Below is a small trained network, with its code and all its weights. Each question gives an input and a class and asks what happens when units are switched off, that is, made to give their printed mean instead of their output.

import numpy as np


def w(rows, s, z=0):
    codes = np.array(rows[::2]) - 128.0
    scale = np.full(codes.shape[1], s)
    scale[-1] = z or s
    return codes * scale


def norm(h):
    return h / np.sqrt((h * h).mean(-1, keepdims=True) + 1e-5)


def f(y):
    return np.maximum(y, 0)


def log_softmax(a):
    a = a - a.max(-1, keepdims=True)
    return a - np.log(np.exp(a).sum(-1, keepdims=True))


def net(x, mask):
    res = np.array(x, float).reshape(1, 3) / 4 @ E
    u = 0
    for l in range(2):
        y = f(norm(res) @ A[l][:, :-1].T + A[l][:, -1])
        res = res + np.where(mask[u : u + 11], y, B[l][:, -1]) @ B[l][:, :-1]
        u += 11
    return log_softmax(norm(res)[-1] @ U[:, :-1].T + U[:, -1])


A, B = {}, {}
E = w([
[84,42,210,191,2,153,173,83],'x0',
[87,30,79,144,138,111,239,193],'x1',
[157,154,25,62,46,150,152,110],'x2',
],0.0091)
A[0] = w([
[137,159,77,88,97,164,127,105,2],'L0N0',
[186,173,98,38,113,169,89,91,183],'L0N1',
[112,77,166,169,111,107,131,129,19],'L0N2',
[125,128,156,207,35,159,52,80,153],'L0N3',
[115,105,133,153,125,124,143,161,10],'L0N4',
[102,99,129,172,58,165,95,59,183],'L0N5',
[100,136,147,130,19,201,103,82,15],'L0N6',
[105,148,158,178,114,145,128,133,65],'L0N7',
[198,135,148,87,4,237,162,68,60],'L0N8',
[79,147,187,150,137,124,95,137,30],'L0N9',
[115,116,80,127,10,140,149,122,129],'L0N10',
],0.014,0.0063)
B[0] = w([
[118,186,92,88,78,90,83,85,160],'L0N0',
[168,193,88,66,146,61,80,133,246],'L0N1',
[113,148,164,167,138,77,157,165,164],'L0N2',
[150,107,103,58,122,181,118,62,237],'L0N3',
[132,172,131,114,151,100,159,146,140],'L0N4',
[150,93,133,151,134,168,156,85,225],'L0N5',
[80,51,157,134,106,221,163,47,204],'L0N6',
[63,108,136,116,171,113,134,120,150],'L0N7',
[8,44,169,133,56,223,198,46,231],'L0N8',
[114,131,125,109,92,122,81,44,159],'L0N9',
[123,76,83,120,52,197,129,102,211],'L0N10',
],0.015,0.013)
A[1] = w([
[236,233,82,83,93,92,129,119,107],'L1N0',
[118,110,131,140,148,81,189,173,96],'L1N1',
[105,132,234,193,101,90,101,105,48],'L1N2',
[192,160,82,85,117,103,165,148,12],'L1N3',
[106,102,142,173,83,130,116,145,191],'L1N4',
[71,137,69,86,188,72,105,126,208],'L1N5',
[159,132,5,9,101,136,139,196,123],'L1N6',
[175,133,181,128,160,153,36,115,213],'L1N7',
[149,156,100,106,181,103,141,188,2],'L1N8',
[156,82,78,151,48,131,189,165,134],'L1N9',
[149,97,218,179,160,154,83,142,204],'L1N10',
],0.014,0.0061)
B[1] = w([
[121,189,81,65,156,35,44,158,248],'L1N0',
[110,104,104,117,114,162,55,111,164],'L1N1',
[62,146,167,41,160,96,149,148,153],'L1N2',
[160,209,85,122,72,72,77,121,167],'L1N3',
[142,137,129,121,139,138,157,147,174],'L1N4',
[133,138,151,209,141,106,105,170,247],'L1N5',
[110,122,169,6,141,124,119,67,242],'L1N6',
[201,138,58,121,77,112,113,134,204],'L1N7',
[98,101,128,171,162,156,145,176,173],'L1N8',
[197,174,90,176,96,145,116,101,187],'L1N9',
[141,161,111,68,71,120,170,74,170],'L1N10',
],0.017,0.012)
U = w([
[45,34,128,243,207,195,64,217,101],'0',
[142,71,99,52,27,203,178,18,165],'1',
[26,154,229,95,165,15,234,151,123],'2',
[149,209,81,62,138,23,10,118,134],'3',
[232,87,199,77,138,148,198,249,4],'4',
[197,185,43,254,90,107,119,177,149],'5',
],0.019,0.018)

Each question gives the input, the list of numbers given to net, and the class t.
The units are the neurons (one row each of A and B). Each row of codes is followed by its name. A weight is (code - 128) times the scale printed after its matrix; where a second scale follows, it is the last column's (A, B and U).
mask holds one flag per neuron, layer by layer. A switched-off neuron (its flag False) gives its mean, the last column of its row in B, instead of its output. The means were averaged over made-up inputs and are rounded, as every weight is.
A unit's drop is (log p(t) with every unit on - log p(t) with that unit switched off) / (log p(t) with every unit on - log p(t) with every unit switched off).
The circuit of an input: a set's keep is (log p(t) with only the set's units on - log p(t) with every unit switched off) / (log p(t) with every unit on - log p(t) with every unit switched off). Starting from the 12 units with the biggest drops (on a tie, the unit counted first), units are removed one at a time, each time the one whose removal leaves the highest keep (on an exact tie, the one counted first), for as long as the keep stays at least 0.8.
circuit, biggest first: the units of the circuit, biggest drop first
k most important neurons: the k neurons with the biggest drops, biggest first
k most important neurons of layer l: the k neurons of layer l with the biggest drops, biggest first
drop when u is switched off: that unit's drop, to one decimal
input [-5,8,-2], class 0: 2 most important neurons : (L0N1, L0N10)
input [3,6,-5], class 2: 3 most important neurons of layer 0 : (L0N10, L0N2, L0N3)
input [0,6,-1], class 5: 2 most important neurons : (L0N3, L0N1)
input [0,4,-3], class 0: 3 most important neurons of layer 0 : (L0N5, L0N6, L0N8)
input [6,2,-8], class 2: 2 most important neurons : (L0N2, L1N2)
input [-3,-2,8], class 3: circuit, biggest first : (L0N1)
input [-3,-1,-7], class 3: 2 most important neurons : (L0N8, L0N6)
input [-5,8,-1], class 0: 4 most important neurons : (L0N10, L0N1, L0N3, L1N8)
input [5,8,0], class 5: 2 most important neurons of layer 0 : (L0N8, L0N3)
input [4,1,-8], class 2: 2 most important neurons : (L0N2, L1N2)
input [-4,2,-6], class 5: 2 most important neurons : (L0N8, L0N6)
input [-5,3,-3], class 0: 3 most important neurons : (L0N3, L0N1, L0N10)
input [-5,3,-5], class 0: 2 most important neurons : (L0N6, L0N1)
input [-4,0,-5], class 5: 3 most important neurons of layer 1 : (L1N6, L1N0, L1N5)
input [-3,-3,-7], class 3: 3 most important neurons : (L0N8, L0N6, L0N5)
input [3,1,-4], class 2: 2 most important neurons : (L0N2, L0N10)
input [-4,1,-5], class 5: 2 most important neurons of layer 1 : (L1N6, L1N0)
input [8,4,-8], class 2: 2 most important neurons of layer 0 : (L0N2, L0N10)
input [1,6,-4], class 2: 3 most important neurons of layer 1 : (L1N2, L1N10, L1N0)
input [-7,8,2], class 3: most important neuron of layer 1 : (L1N6)
input [4,4,-8], class 2: most important neuron : (L1N2)
input [-3,5,-7], class 0: drop when L0N5 is switched off : 0.8
input [-8,-2,7], class 3: drop when L0N8 is switched off : 0.0
